Below are the code and all the weights of a small trained network. Each question names an input and a class and asks about switching units off, where a switched-off unit gives its printed mean instead of its output.

import numpy as np


def w(rows, s, z=0):
    codes = np.array(rows[::2]) - 128.0
    scale = np.full(codes.shape[1], s)
    scale[-1] = z or s
    return codes * scale


def f(y):
    return y / 2 * (1 + np.tanh(0.7978845608 * (y + 0.044715 * y**3)))


def log_softmax(a):
    a = a - a.max(-1, keepdims=True)
    return a - np.log(np.exp(a).sum(-1, keepdims=True))


def net(x, mask):
    res = np.array(x, float).reshape(1, 6) / 4 @ E
    y = f(res @ A[0][:, :-1].T + A[0][:, -1])
    res = res + np.where(mask, y, B[0][:, -1]) @ B[0][:, :-1]
    return log_softmax(res[-1] @ U[:, :-1].T + U[:, -1])


A, B = {}, {}
E = w([
[127,124,131],'x0',
[130,124,131],'x1',
[170,74,13],'x2',
[127,135,128],'x3',
[3,85,98],'x4',
[128,135,125],'x5',
],0.0064)
A[0] = w([
[125,229,254,153],'neuron 1',
[193,115,4,60],'neuron 2',
[60,109,103,1],'neuron 3',
[250,173,156,190],'neuron 4',
[69,99,83,23],'neuron 5',
[126,124,116,49],'neuron 6',
[251,156,147,58],'neuron 7',
[100,194,219,11],'neuron 8',
],0.0084,0.0046)
B[0] = w([
[192,97,96,255],'neuron 1',
[253,115,185,178],'neuron 2',
[92,90,240,119],'neuron 3',
[55,142,100,240],'neuron 4',
[87,117,220,128],'neuron 5',
[128,107,171,101],'neuron 6',
[33,79,204,172],'neuron 7',
[205,90,206,153],'neuron 8',
],0.022,0.0046)
U = w([
[116,180,120,224],'0',
[99,146,90,193],'1',
[210,133,211,3],'2',
[2,143,253,57],'3',
[106,196,91,139],'4',
],0.0078,0.0074)

Each question gives the input, the list of numbers given to net, and the class t.
The units are the neurons (one row each of A and B). Each row of codes is followed by its name. A weight is (code - 128) times the scale printed after its matrix; where a second scale follows, it is the last column's (A, B and U).
mask holds one flag per neuron, in row order. A switched-off neuron (its flag False) gives its mean, the last column of its row in B, instead of its output. The means were averaged over made-up inputs and are rounded, as every weight is.
A unit's drop is (log p(t) with every unit on - log p(t) with that unit switched off) / (log p(t) with every unit on - log p(t) with every unit switched off).
The circuit of an input: a set's keep is (log p(t) with only the set's units on - log p(t) with every unit switched off) / (log p(t) with every unit on - log p(t) with every unit switched off). Starting from all 8 units, units are removed one at a time, each time the one whose removal leaves the highest keep (on an exact tie, the one counted first), for as long as the keep stays at least 0.8.
units of the circuit, in order: the units of the circuit, biggest drop first
k most important neurons: the k neurons with the biggest drops, biggest first
drop of u: that unit's drop, to one decimal
input [-6,-2,7,2,1,-2], class 2: 2 most important neurons => [neuron 2; neuron 4]
input [1,-1,3,-6,7,-5], class 3: units of the circuit, in order => [neuron 5; neuron 1]
input [-6,8,-8,5,-3,2], class 2: units of the circuit, in order => [neuron 8]
input [-1,-2,3,2,8,3], class 3: 3 most important neurons => [neuron 5; neuron 3; neuron 1]
input [-3,-4,7,-2,6,-3], class 2: units of the circuit, in order => [neuron 2; neuron 4]
input [5,-7,-8,6,3,-2], class 2: units of the circuit, in order => [neuron 8; neuron 1]
input [-1,-1,6,3,6,-1], class 2: 2 most important neurons => [neuron 2; neuron 4]
input [3,-6,-4,-1,-7,0], class 3: 4 most important neurons => [neuron 7; neuron 4; neuron 2; neuron 8]
input [-4,1,7,-6,7,-2], class 2: units of the circuit, in order => [neuron 2; neuron 4]
input [-4,-8,5,-1,-8,7], class 3: drop of neuron 7 => 0.8
input [5,7,8,2,-6,4], class 2: drop of neuron 2 => 4.1
input [5,2,-1,-5,-7,6], class 3: drop of neuron 7 => 1.0
